Small tables with named rows and columns. After each table, cells are looked up by row and column.

vos =
	gevamel	fudav	sipadig	lev	ler
fupa	7714	6125	6818	7755	7716
lapi	6392	6765	5698	6467	8366
fod	5724	7181	7974	5575	2274
vuf	4234	7719	5262	4271	6446
giruni	6555	6593	5344	6752	9250
gagage	7751	6195	6847	7786	7711
nubana	5883	6977	7690	5680	3256
lume	4798	7491	5520	4781	6576
lif	5913	6955	7541	5858	3959
zivino	7675	6191	6859	7732	7676
ves	9257	5521	9010	9063	4654
funidat	6589	6609	5382	6746	9300
gafez	6022	7013	7368	5839	4055
rugeva	4792	7473	5571	4840	6651

What is the ler of vuf in vos?
6446
What is the fudav of giruni in vos?
6593
What is the lev of funidat in vos?
6746
What is the sipadig of funidat in vos?
5382
What is the gevamel of lapi in vos?
6392
What is the sipadig of gagage in vos?
6847
What is the lev of fupa in vos?
7755
What is the lev of rugeva in vos?
4840
What is the lev of gafez in vos?
5839
What is the gevamel of fod in vos?
5724
What is the gevamel of funidat in vos?
6589
What is the sipadig of giruni in vos?
5344
What is the ler of fupa in vos?
7716
What is the fudav of vuf in vos?
7719
What is the fudav of gagage in vos?
6195
What is the fudav of funidat in vos?
6609
What is the fudav of ves in vos?
5521
What is the ler of rugeva in vos?
6651
What is the sipadig of ves in vos?
9010
What is the gevamel of lume in vos?
4798

sil =
|  | dok | difefan | diraro | mukes | vami | mepoteg |
|---|---|---|---|---|---|---|
| lum | 351 | 417 | 287 | 332 | 881 | 578 |
| ges | 599 | 266 | 496 | 563 | 220 | 314 |
| beru | 717 | 240 | 555 | 605 | 219 | 274 |
| dad | 262 | 649 | 303 | 279 | 418 | 532 |
| falevu | 262 | 592 | 264 | 272 | 690 | 638 |
| lopi | 288 | 699 | 472 | 332 | 212 | 481 |

ges, mukes -> 563
beru, dok -> 717
ges, difefan -> 266
beru, difefan -> 240
ges, vami -> 220
lopi, diraro -> 472
dad, mukes -> 279

Table dol
          zuz  limina   kag  noluv  poga  fugul  sofaz
masap    -0.3     0.3   0.5   -0.4  -0.4    0.3   -0.4
goluku    0.1     0.2  -0.1   -0.3  -0.4   -0.2   -0.5
tal      -0.1    -0.1  -0.4   -0.1  -0.5   -0.4   -0.2
nini      0.0     0.1  -0.4    0.0  -0.3   -0.4   -0.1
suv      -0.3    -0.2  -0.4    0.1  -0.2   -0.5   -0.3
baralud  -0.7    -0.6  -0.2    0.1   0.4   -0.5    0.1
les      -0.7    -0.5  -0.2    0.3   0.2   -0.1    0.3
mul      -0.8    -0.5  -0.3    0.0   0.5   -0.4    0.2
rifor    -0.4    -0.2  -0.3    0.2   0.4   -0.2    0.5
tonep    -1.0    -0.6  -0.3    0.2   0.8   -0.1    0.3
pap      -0.8    -0.7   0.0    0.1   0.7   -0.3    0.8
vukate   -0.6    -0.7  -0.1    0.6   0.9   -0.1    0.7

baralud, poga => 0.4
tal, kag => -0.4
mul, zuz => -0.8
vukate, limina => -0.7
baralud, limina => -0.6
nini, noluv => 0.0
vukate, noluv => 0.6
les, kag => -0.2
nini, limina => 0.1
goluku, zuz => 0.1
masap, poga => -0.4
nini, kag => -0.4

Table turenu
|  | fivolo | nuselub | limub | pir | moz | vadamav | vak | fevugu | fuf |
|---|---|---|---|---|---|---|---|---|---|
| zopom | 4.6 | 3.9 | 0.7 | 3.8 | 6.4 | 2.4 | 6.0 | 3.3 | 4.5 |
| siv | 4.8 | 4.0 | 5.6 | 8.6 | 6.0 | 2.5 | 5.7 | 5.5 | 4.6 |
| lesu | 6.5 | 4.5 | 1.2 | 4.6 | 8.4 | 3.2 | 7.5 | 4.4 | 8.0 |
| pur | 3.5 | 3.0 | 4.6 | 3.4 | 3.0 | 2.5 | 3.7 | 3.2 | 2.6 |

nuselub of zopom = 3.9
vadamav of zopom = 2.4
fuf of zopom = 4.5
pir of siv = 8.6
fivolo of siv = 4.8
fevugu of lesu = 4.4
limub of pur = 4.6
vadamav of siv = 2.5
fivolo of lesu = 6.5
limub of siv = 5.6
fevugu of pur = 3.2
vak of lesu = 7.5

mab.tsv
	rinev	begim
tezi	200	77
tokor	190	230
kufuno	132	199
dubida	239	212
lales	146	192
defotot	64	227
kanupo	210	165

begim of dubida = 212
begim of defotot = 227
begim of tokor = 230
rinev of lales = 146
begim of lales = 192
begim of tezi = 77
rinev of tokor = 190
rinev of tezi = 200
rinev of defotot = 64
rinev of kanupo = 210
rinev of dubida = 239
begim of kanupo = 165
begim of kufuno = 199
rinev of kufuno = 132

mizuk.tsv
	nelobo	kera	vesage	ruzil	gudumir	dip	viz	rog	ziguda
kinofet	-0.474	-0.159	-0.565	-0.856	-1.738	-1.019	-0.740	-0.745	-1.487
gelazu	-0.709	-0.708	-0.708	-0.703	-0.710	-0.712	-0.709	-0.708	-0.709
rad	-1.840	-1.749	3.951	2.094	1.568	0.490	-2.084	1.286	-2.490
dirir	0.225	1.012	4.409	-0.199	-1.797	-1.152	-3.025	4.117	0.797
nerivuz	2.535	5.188	-1.574	-4.425	0.953	-5.379	1.583	-1.214	0.053
dol	2.661	-6.670	-1.370	-0.864	8.906	-4.682	-3.731	-2.391	3.472
tidi	1.074	1.551	-3.617	-0.320	-1.463	1.053	0.432	2.793	0.466
lafori	-4.628	-2.773	0.773	1.846	-1.502	2.210	1.233	3.774	-3.146
zemiz	-2.610	-1.383	0.448	-0.166	-1.257	0.242	-0.812	-0.998	-1.266
kenul	1.153	-0.355	1.808	-0.846	-1.989	-1.232	1.978	-1.150	1.513

nerivuz, rog: -1.214
kenul, kera: -0.355
nerivuz, ziguda: 0.053
kinofet, nelobo: -0.474
kenul, gudumir: -1.989
zemiz, rog: -0.998
rad, dip: 0.490

Table sizegot
	vume	tagak	bepela	kobosar	dilad	nunari
ripa	110	174	125	121	200	133
sukosaf	150	111	106	142	66	132
bapilon	97	111	135	124	103	190
vutepuz	139	196	115	118	99	112
puz	145	181	122	117	126	85
sazezi	146	95	163	124	141	92
ruk	145	110	107	109	84	43
vava	98	76	78	82	54	32
nubusam	70	150	95	85	127	110
sigam	112	104	110	127	197	111
bef	88	41	132	91	97	84
raboze	111	153	72	99	77	75
risegop	147	106	72	158	174	111

nubusam, dilad: 127
ripa, tagak: 174
vutepuz, bepela: 115
sigam, dilad: 197
sazezi, dilad: 141
risegop, kobosar: 158
sigam, nunari: 111
bapilon, dilad: 103
puz, tagak: 181
risegop, dilad: 174
nubusam, nunari: 110
Row with the largest vume: sukosaf

giv
|  | paguvef | soz | lofurod | kobu | fip | foded | bama | vavado |
|---|---|---|---|---|---|---|---|---|
| tukib | 147 | 150 | 148 | 77 | 146 | 110 | 150 | 137 |
| lafedin | 144 | 167 | 148 | 204 | 145 | 160 | 154 | 150 |
| setaf | 150 | 85 | 146 | 201 | 145 | 167 | 153 | 62 |
| pevanib | 144 | 87 | 147 | 132 | 151 | 71 | 138 | 192 |

What is the foded of setaf in giv? 167
What is the paguvef of tukib in giv? 147
What is the vavado of pevanib in giv? 192
What is the soz of tukib in giv? 150
What is the kobu of lafedin in giv? 204
What is the soz of setaf in giv? 85
What is the paguvef of setaf in giv? 150
What is the bama of setaf in giv? 153
What is the fip of lafedin in giv? 145
What is the foded of pevanib in giv? 71
What is the lofurod of setaf in giv? 146

